Below are the code and all the weights of a small trained network. Each question names an input and a class and asks about switching units off, where a switched-off unit gives its printed mean instead of its output.

import numpy as np


def w(rows, s, z=0):
    codes = np.array(rows[::2]) - 128.0
    scale = np.full(codes.shape[1], s)
    scale[-1] = z or s
    return codes * scale


def f(y):
    return y / 2 * (1 + np.tanh(0.7978845608 * (y + 0.044715 * y**3)))


def log_softmax(a):
    a = a - a.max(-1, keepdims=True)
    return a - np.log(np.exp(a).sum(-1, keepdims=True))


def net(x, mask):
    res = np.array(x, float).reshape(1, 8) / 4 @ E
    y = f(res @ A[0][:, :-1].T + A[0][:, -1])
    res = res + np.where(mask, y, B[0][:, -1]) @ B[0][:, :-1]
    return log_softmax(res[-1] @ U[:, :-1].T + U[:, -1])


A, B = {}, {}
E = w([
[128,127,128,129],'x0',
[129,128,127,128],'x1',
[97,156,93,5],'x2',
[128,128,127,127],'x3',
[128,127,129,127],'x4',
[174,250,149,135],'x5',
[127,128,128,128],'x6',
[214,93,27,114],'x7',
],0.012)
A[0] = w([
[111,131,151,97,84],'N1',
[127,149,135,126,99],'N2',
[153,134,79,85,18],'N3',
[166,223,131,135,157],'N4',
[164,72,118,139,94],'N5',
[171,90,122,159,84],'N6',
[217,151,109,159,85],'N7',
[102,137,152,170,95],'N8',
[97,129,179,224,149],'N9',
[223,155,127,157,70],'N10',
[166,165,119,149,104],'N11',
[152,250,179,89,110],'N12',
[162,167,141,127,142],'N13',
[174,100,99,168,124],'N14',
[162,132,133,140,76],'N15',
[145,70,107,165,152],'N16',
[143,61,119,155,180],'N17',
[171,130,55,40,1],'N18',
[168,122,90,68,51],'N19',
[82,86,152,103,172],'N20',
[131,104,101,152,96],'N21',
[143,112,167,116,78],'N22',
[149,197,109,164,123],'N23',
[203,111,87,206,74],'N24',
[72,127,195,201,168],'N25',
[160,148,132,156,79],'N26',
[73,154,131,97,83],'N27',
[25,163,155,50,96],'N28',
[175,74,109,174,82],'N29',
[161,139,114,126,127],'N30',
],0.016,0.0059)
B[0] = w([
[134,121,134,105,150],'N1',
[137,136,152,134,135],'N2',
[102,112,137,188,179],'N3',
[130,192,204,148,221],'N4',
[182,110,111,152,176],'N5',
[165,139,117,121,167],'N6',
[74,176,122,54,190],'N7',
[106,122,138,170,160],'N8',
[61,137,127,208,219],'N9',
[74,173,126,60,186],'N10',
[93,159,133,109,161],'N11',
[254,127,245,177,254],'N12',
[117,179,136,139,168],'N13',
[175,161,102,121,185],'N14',
[109,154,139,112,135],'N15',
[192,120,87,147,194],'N16',
[197,115,78,159,201],'N17',
[82,115,135,244,237],'N18',
[102,97,135,202,196],'N19',
[95,56,70,80,195],'N20',
[154,122,120,137,151],'N21',
[114,125,139,135,125],'N22',
[86,171,164,118,183],'N23',
[148,162,151,49,209],'N24',
[103,82,114,219,228],'N25',
[89,159,144,108,147],'N26',
[155,112,149,93,177],'N27',
[164,96,116,5,254],'N28',
[196,128,111,129,189],'N29',
[107,158,111,123,150],'N30',
],0.038,0.014)
U = w([
[92,83,52,231,228],'0',
[253,181,144,128,119],'1',
[78,180,190,236,152],'2',
[124,230,135,78,2],'3',
[120,77,99,51,110],'4',
],0.0064,0.0033)

Each question gives the input, the list of numbers given to net, and the class t.
The units are the neurons (one row each of A and B). Each row of codes is followed by its name. A weight is (code - 128) times the scale printed after its matrix; where a second scale follows, it is the last column's (A, B and U).
mask holds one flag per neuron, in row order. A switched-off neuron (its flag False) gives its mean, the last column of its row in B, instead of its output. The means were averaged over made-up inputs and are rounded, as every weight is.
A unit's drop is (log p(t) with every unit on - log p(t) with that unit switched off) / (log p(t) with every unit on - log p(t) with every unit switched off).
k most important neurons: the k neurons with the biggest drops, biggest first
drop when u is switched off: that unit's drop, to one decimal
input [1,-4,1,4,-4,5,-8,2], class 2: most important neuron -> N28
input [-8,2,5,5,-8,-1,-1,3], class 0: 2 most important neurons -> N12; N4
input [0,-2,0,3,-7,6,-2,0], class 2: 3 most important neurons -> N28; N12; N24
input [-1,1,-8,3,5,0,1,-1], class 0: 2 most important neurons -> N12; N4
input [-5,-3,-3,7,-4,1,4,1], class 3: 2 most important neurons -> N12; N18
input [0,0,4,8,2,0,3,0], class 4: 2 most important neurons -> N12; N25
input [-1,-3,1,1,-3,7,6,6], class 2: 2 most important neurons -> N18; N28
input [3,-5,-6,2,-6,7,-2,0], class 2: 4 most important neurons -> N9; N28; N25; N12
input [3,-4,7,2,1,-7,-6,1], class 0: 3 most important neurons -> N18; N19; N24
input [3,5,2,0,-7,-4,-6,-7], class 4: drop when N28 is switched off -> 0.4
input [-8,2,2,4,4,-8,4,-2], class 4: drop when N26 is switched off -> 0.0
input [0,-1,-4,-8,8,-6,-1,0], class 0: drop when N12 is switched off -> 0.7
